Below are the code and all the weights of a small trained network. Each question names an input and a target symbol and asks about switching units off, where a switched-off unit gives its printed mean instead of its output.

import numpy as np


def w(rows, s, z=0):
    codes = np.array(rows[::2]) - 128.0
    scale = np.full(codes.shape[1], s)
    scale[-1] = z or s
    return codes * scale


def norm(h):
    return h / np.sqrt((h * h).mean(-1, keepdims=True) + 1e-5)


def f(y):
    return np.maximum(y, 0)


def softmax(a):
    e = np.exp(a - a.max(-1, keepdims=True))
    return e / e.sum(-1, keepdims=True)


def log_softmax(a):
    a = a - a.max(-1, keepdims=True)
    return a - np.log(np.exp(a).sum(-1, keepdims=True))


def net(x, mask):
    ids = ['αβγδεζθλμξπσφψω'.index(c) for c in x.split()]
    T = len(ids)
    res = E[ids] + P[:T]
    r = norm(res)
    for j in range(3):
        rows = slice(2 * j, 2 * j + 2)
        q, k, v = (r @ M[0][rows].T for M in (Q, K, V))
        z = softmax(np.where(np.tri(T) > 0, q @ k.T / 2**0.5, -1e9)) @ v
        o = O[0][rows]
        res = res + np.where(mask[j], z, o[:, -1]) @ o[:, :-1]
    y = f(norm(res) @ A[0][:, :-1].T + A[0][:, -1])
    res = res + np.where(mask[3:7], y, B[0][:, -1]) @ B[0][:, :-1]
    return log_softmax(norm(res)[-1] @ U[:, :-1].T + U[:, -1])


Q, K, V, O, A, B = {}, {}, {}, {}, {}, {}
E = w([
[138,114,119,98,142],'α',
[132,97,119,126,148],'β',
[115,139,147,132,174],'γ',
[143,111,147,133,141],'δ',
[151,123,150,89,128],'ε',
[134,102,132,148,145],'ζ',
[141,128,126,74,139],'θ',
[149,125,144,83,130],'λ',
[150,106,146,100,134],'μ',
[131,124,100,80,149],'ξ',
[107,89,76,173,164],'π',
[105,100,110,208,157],'σ',
[120,203,52,64,1],'φ',
[147,106,182,187,117],'ψ',
[77,187,171,152,211],'ω',
],0.018)
P = w([
[131,43,160,131,160],'0',
[84,44,184,112,158],'1',
[93,72,148,116,171],'2',
[179,30,123,116,104],'3',
[92,86,162,123,98],'4',
[102,132,154,141,160],'5',
[223,53,85,123,194],'6',
[134,141,166,138,117],'7',
[24,87,207,110,99],'8',
[248,183,89,156,236],'9',
[243,83,60,151,148],'10',
[126,118,172,96,171],'11',
],0.015)
Q[0] = w([
[146,98,179,134,197],'h0',
[138,126,52,142,104],'h0',
[95,141,137,160,119],'h1',
[72,171,186,105,214],'h1',
[116,119,140,132,48],'h2',
[247,80,42,131,72],'h2',
],0.015)
K[0] = w([
[147,254,123,140,138],'h0',
[83,72,184,99,97],'h0',
[207,92,105,87,173],'h1',
[243,174,83,160,161],'h1',
[69,70,114,105,154],'h2',
[40,105,167,117,94],'h2',
],0.015)
V[0] = w([
[86,101,158,65,187],'h0',
[67,190,149,131,164],'h0',
[120,117,141,251,106],'h1',
[154,75,72,144,98],'h1',
[73,108,45,126,159],'h2',
[99,157,127,129,46],'h2',
],0.015)
O[0] = w([
[157,134,163,140,162,252],'h0',
[82,188,132,137,139,121],'h0',
[130,150,95,234,79,79],'h1',
[212,25,64,124,109,148],'h1',
[102,203,4,138,196,134],'h2',
[107,97,118,74,86,24],'h2',
],0.014,0.012)
A[0] = w([
[25,44,75,49,73,137],'n0',
[30,48,149,205,160,253],'n1',
[198,181,122,68,162,198],'n2',
[46,97,57,2,145,206],'n3',
],0.007,0.0062)
B[0] = w([
[127,205,93,93,93,134],'n0',
[158,236,143,113,22,227],'n1',
[155,148,96,134,60,255],'n2',
[146,245,138,167,72,170],'n3',
],0.011,0.0078)
U = w([
[124,78,217,82,147,73],'α',
[126,62,150,132,163,171],'β',
[113,145,87,194,128,66],'γ',
[187,120,70,156,192,128],'δ',
[105,152,73,45,33,251],'ε',
[196,136,132,61,237,55],'ζ',
[164,114,188,172,51,140],'θ',
[140,112,40,164,174,64],'λ',
[51,189,173,151,127,141],'μ',
[172,134,106,203,124,71],'ξ',
[119,86,238,74,111,203],'π',
[134,96,181,197,50,94],'σ',
[131,115,182,66,179,81],'φ',
[69,220,178,148,154,178],'ψ',
[159,148,105,59,249,175],'ω',
],0.012,0.003)

Each question gives the input, a string of symbols that net reads in full, and the target symbol t.
The units are the heads (2 rows each of Q, K, V and O) and the neurons (one row each of A and B). Each row of codes is followed by its name. A weight is (code - 128) times the scale printed after its matrix; where a second scale follows, it is the last column's (O, A, B and U).
mask holds one flag per unit, heads first, then neurons. A switched-off unit (its flag False) gives its mean, the last column of its rows in O or B, instead of its output. The means were averaged over made-up inputs and are rounded, as every weight is.
A unit's drop is (log p(t) with every unit on - log p(t) with that unit switched off) / (log p(t) with every unit on - log p(t) with every unit switched off).
The circuit of an input: a set's keep is (log p(t) with only the set's units on - log p(t) with every unit switched off) / (log p(t) with every unit on - log p(t) with every unit switched off). Starting from all 7 units, units are removed one at a time, each time the one whose removal leaves the highest keep (on an exact tie, the one counted first), for as long as the keep stays at least 0.8.
units of the circuit, in order: the units of the circuit, biggest drop first
which heads matter: for each layer, one digit per head in row order, 1 if its drop is at least 0.15 and else 0, layers parted by /
input π ε ξ ξ ξ δ ξ ζ γ, target ω: units of the circuit, in order -> (h2; h1)
input ξ δ ε ε β ω ω μ, target ψ: which heads matter -> 110
input γ ξ ω ω φ σ ζ, target ε: units of the circuit, in order -> (h2; h0)
input ξ ω ε β ξ ζ β π ψ ξ ζ, target θ: units of the circuit, in order -> (h2; h1)
input ω ξ ε, target ψ: which heads matter -> 010
input δ θ ε ψ μ ξ ξ ξ ξ, target ζ: which heads matter -> 011
input ξ θ π γ ω ξ γ, target ψ: which heads matter -> 110
input ψ ξ ζ β ξ ξ β α φ β ζ, target ε: which heads matter -> 001
input ζ ψ ζ ω π ξ ζ φ γ γ ξ ξ, target ψ: units of the circuit, in order -> (h0; h1)
input ε ε λ ε, target π: units of the circuit, in order -> (h2; h1)
input ξ ω β π, target ψ: units of the circuit, in order -> (h1)
input ψ ξ ξ ξ π ω, target ω: which heads matter -> 010
input ε φ ε ψ θ δ, target σ: units of the circuit, in order -> (h1; h2)
input ε φ β π, target ε: units of the circuit, in order -> (h2)
input ξ ψ β ξ, target θ: units of the circuit, in order -> (h1; h2)
input φ θ σ, target ε: which heads matter -> 001
input ω φ γ ζ ω θ ψ, target ψ: which heads matter -> 110
input λ ω β, target ψ: which heads matter -> 100
input α ξ β ζ π π ψ ζ ξ φ π ξ, target ε: which heads matter -> 100
input ξ θ φ θ ε, target ε: units of the circuit, in order -> (h0)
input α π ξ ω ξ ε φ β β, target ε: which heads matter -> 000
